Below are the code and all the weights of a small trained network. Each question names an input and a target symbol and asks about switching units off, where a switched-off unit gives its printed mean instead of its output.

import numpy as np


def w(rows, s, z=0):
    codes = np.array(rows[::2]) - 128.0
    scale = np.full(codes.shape[1], s)
    scale[-1] = z or s
    return codes * scale


def f(y):
    return np.maximum(y, 0)


def softmax(a):
    e = np.exp(a - a.max(-1, keepdims=True))
    return e / e.sum(-1, keepdims=True)


def log_softmax(a):
    a = a - a.max(-1, keepdims=True)
    return a - np.log(np.exp(a).sum(-1, keepdims=True))


def net(x, mask):
    ids = ['ζηξπσφψω'.index(c) for c in x.split()]
    T = len(ids)
    res = E[ids] + P[:T]
    u = 0
    for l in range(2):
        q, k, v = (res @ M[l].T for M in (Q, K, V))
        z = softmax(np.where(np.tri(T) > 0, q @ k.T / 4**0.5, -1e9)) @ v
        res = res + np.where(mask[u], z, O[l][:, -1]) @ O[l][:, :-1]
        u += 1
        y = f(res @ A[l][:, :-1].T + A[l][:, -1])
        res = res + np.where(mask[u : u + 16], y, B[l][:, -1]) @ B[l][:, :-1]
        u += 16
    return log_softmax(res[-1] @ U[:, :-1].T + U[:, -1])


Q, K, V, O, A, B = {}, {}, {}, {}, {}, {}
E = w([
[53,157,72],'ζ',
[121,218,4],'η',
[88,62,42],'ξ',
[163,133,105],'π',
[87,166,215],'σ',
[91,73,210],'φ',
[131,4,148],'ψ',
[209,74,178],'ω',
],0.018)
P = w([
[3,174,231],'0',
[26,152,209],'1',
[48,141,198],'2',
[71,134,177],'3',
[94,126,162],'4',
[116,118,156],'5',
[128,111,136],'6',
[140,103,147],'7',
],0.0049)
Q[0] = w([
[184,162,173],'L0H0',
[148,139,108],'L0H0',
[152,81,215],'L0H0',
[184,246,48],'L0H0',
],0.011)
K[0] = w([
[81,169,191],'L0H0',
[100,158,123],'L0H0',
[117,99,244],'L0H0',
[59,247,43],'L0H0',
],0.012)
V[0] = w([
[145,139,170],'L0H0',
[64,103,254],'L0H0',
[114,143,123],'L0H0',
[99,109,216],'L0H0',
],0.0088)
O[0] = w([
[169,138,86,3],'L0H0',
[141,141,7,147],'L0H0',
[144,155,133,170],'L0H0',
[138,126,42,93],'L0H0',
],0.011,0.0014)
A[0] = w([
[85,56,101,85],'L0N0',
[102,182,81,142],'L0N1',
[255,116,136,202],'L0N2',
[159,182,95,91],'L0N3',
[208,185,70,150],'L0N4',
[177,143,204,6],'L0N5',
[128,197,103,110],'L0N6',
[239,179,121,225],'L0N7',
[55,249,135,134],'L0N8',
[163,200,189,213],'L0N9',
[144,214,183,109],'L0N10',
[163,81,74,164],'L0N11',
[216,174,87,253],'L0N12',
[90,132,108,122],'L0N13',
[69,117,182,171],'L0N14',
[96,162,114,68],'L0N15',
],0.01,0.0036)
B[0] = w([
[170,156,197,204],'L0N0',
[178,108,162,181],'L0N1',
[59,73,132,185],'L0N2',
[138,136,88,155],'L0N3',
[128,143,171,200],'L0N4',
[160,69,34,185],'L0N5',
[109,160,95,157],'L0N6',
[48,71,5,180],'L0N7',
[201,50,86,251],'L0N8',
[74,111,170,232],'L0N9',
[75,61,164,215],'L0N10',
[171,75,188,239],'L0N11',
[101,187,232,211],'L0N12',
[129,134,108,167],'L0N13',
[137,184,50,254],'L0N14',
[133,133,83,149],'L0N15',
],0.014,0.0069)
Q[1] = w([
[95,9,109],'L1H0',
[151,99,182],'L1H0',
[140,106,126],'L1H0',
[163,65,142],'L1H0',
],0.015)
K[1] = w([
[143,2,160],'L1H0',
[90,114,176],'L1H0',
[123,135,138],'L1H0',
[104,124,174],'L1H0',
],0.019)
V[1] = w([
[1,170,28],'L1H0',
[8,108,4],'L1H0',
[125,82,102],'L1H0',
[208,135,199],'L1H0',
],0.0042)
O[1] = w([
[97,115,255,3],'L1H0',
[122,96,187,114],'L1H0',
[147,112,81,207],'L1H0',
[135,153,88,144],'L1H0',
],0.0072,0.0053)
A[1] = w([
[114,138,100,56],'L1N0',
[211,96,205,160],'L1N1',
[116,172,70,160],'L1N2',
[58,175,108,126],'L1N3',
[147,138,157,122],'L1N4',
[149,80,87,40],'L1N5',
[106,211,80,139],'L1N6',
[185,178,174,85],'L1N7',
[91,175,155,148],'L1N8',
[100,94,103,42],'L1N9',
[135,79,108,95],'L1N10',
[97,119,84,1],'L1N11',
[184,247,80,150],'L1N12',
[140,117,159,174],'L1N13',
[81,125,144,141],'L1N14',
[146,92,128,117],'L1N15',
],0.012,0.0047)
B[1] = w([
[72,148,155,143],'L1N0',
[61,103,69,217],'L1N1',
[158,129,71,189],'L1N2',
[167,200,151,150],'L1N3',
[94,103,121,134],'L1N4',
[173,227,243,247],'L1N5',
[121,164,163,167],'L1N6',
[74,229,110,141],'L1N7',
[170,181,173,138],'L1N8',
[87,94,60,211],'L1N9',
[148,96,106,254],'L1N10',
[8,90,172,165],'L1N11',
[83,92,139,202],'L1N12',
[138,159,168,175],'L1N13',
[180,164,110,194],'L1N14',
[157,99,132,214],'L1N15',
],0.015,0.0084)
U = w([
[94,49,111,145],'ζ',
[122,126,117,12],'η',
[124,124,122,25],'ξ',
[249,113,34,137],'π',
[107,164,254,223],'σ',
[121,134,129,96],'φ',
[130,155,65,254],'ψ',
[70,155,20,113],'ω',
],0.0091,0.0059)

Each question gives the input, a string of symbols that net reads in full, and the target symbol t.
The units are the heads (4 rows each of Q, K, V and O) and the neurons (one row each of A and B). Each row of codes is followed by its name. A weight is (code - 128) times the scale printed after its matrix; where a second scale follows, it is the last column's (O, A, B and U).
mask holds one flag per unit, layer by layer, with each layer's heads first. A switched-off unit (its flag False) gives its mean, the last column of its rows in O or B, instead of its output. The means were averaged over made-up inputs and are rounded, as every weight is.
A unit's drop is (log p(t) with every unit on - log p(t) with that unit switched off) / (log p(t) with every unit on - log p(t) with every unit switched off).
The circuit of an input: a set's keep is (log p(t) with only the set's units on - log p(t) with every unit switched off) / (log p(t) with every unit on - log p(t) with every unit switched off). Starting from the 12 units with the biggest drops (on a tie, the unit counted first), units are removed one at a time, each time the one whose removal leaves the highest keep (on an exact tie, the one counted first), for as long as the keep stays at least 0.8.
units of the circuit, in order: the units of the circuit, biggest drop first
unit that matters most: the unit with the biggest drop
top k neurons: the k neurons with the biggest drops, biggest first
top k neurons in layer l: the k neurons of layer l with the biggest drops, biggest first
drop of u: that unit's drop, to one decimal
input π σ φ ψ π η η π, target ζ: unit that matters most => L0N10
input π ψ σ, target π: units of the circuit, in order => L0N8, L0H0
input ψ ζ η ω, target ζ: units of the circuit, in order => L0N7, L0N2
input ξ π ζ σ φ ω, target ζ: top 3 neurons => L0N7, L0N11, L0N2
input η η π π, target ζ: units of the circuit, in order => L0N5, L0H0, L0N10
input π σ ξ π σ π, target σ: top 2 neurons in layer 0 => L0N12, L0N8
input π π η ω π η ψ σ, target π: units of the circuit, in order => L0H0, L1N11
input ξ η ξ ζ ψ ξ, target π: top 4 neurons in layer 0 => L0N11, L0N12, L0N9, L0N14
input ω π σ π π ζ π ζ, target π: top 2 neurons => L0N7, L0N8
input ζ ξ ζ ξ, target σ: top 2 neurons => L0N8, L0N0
input φ π π ψ ζ ψ π, target ω: units of the circuit, in order => L1H0, L0N7, L0N0, L1N11
input η σ ψ η ψ ψ π, target ω: top 3 neurons in layer 0 => L0N14, L0N11, L0N0
input ψ ζ σ σ ζ η, target ζ: top 3 neurons => L0N8, L0N10, L0N9
input η φ π π π η π ζ, target ζ: unit that matters most => L0H0
input π η π ψ, target π: top 2 neurons in layer 0 => L0N11, L0N14
input ζ ξ η ζ, target ζ: top 2 neurons => L0N8, L0N10
input φ ζ σ, target ω: top 2 neurons => L0N4, L0N12
input π σ σ η φ π η η, target ζ: top 3 neurons => L0N10, L0N8, L0N9
input ζ π ξ ζ ψ ξ, target π: top 2 neurons => L1N2, L1N1
input ξ ω ξ σ π φ, target ω: top 3 neurons in layer 1 => L1N1, L1N5, L1N7
input π ζ ψ ψ ψ π φ, target π: top neuron in layer 0 => L0N11
input π ξ π φ π φ, target ω: top 3 neurons => L1N1, L1N7, L1N5
input π π π ζ ζ, target π: top 2 neurons => L0N8, L0N12
input ζ ζ σ, target ψ: top 3 neurons => L0N12, L0N4, L0N8
input ζ π π φ ζ σ, target ω: drop of L0N1 => 0.5
input σ σ ψ, target π: drop of L0N11 => 0.1
input ψ ψ ψ φ ω η ζ σ, target ψ: drop of L1N7 => 0.0
input π π π, target σ: drop of L0N5 => 0.2
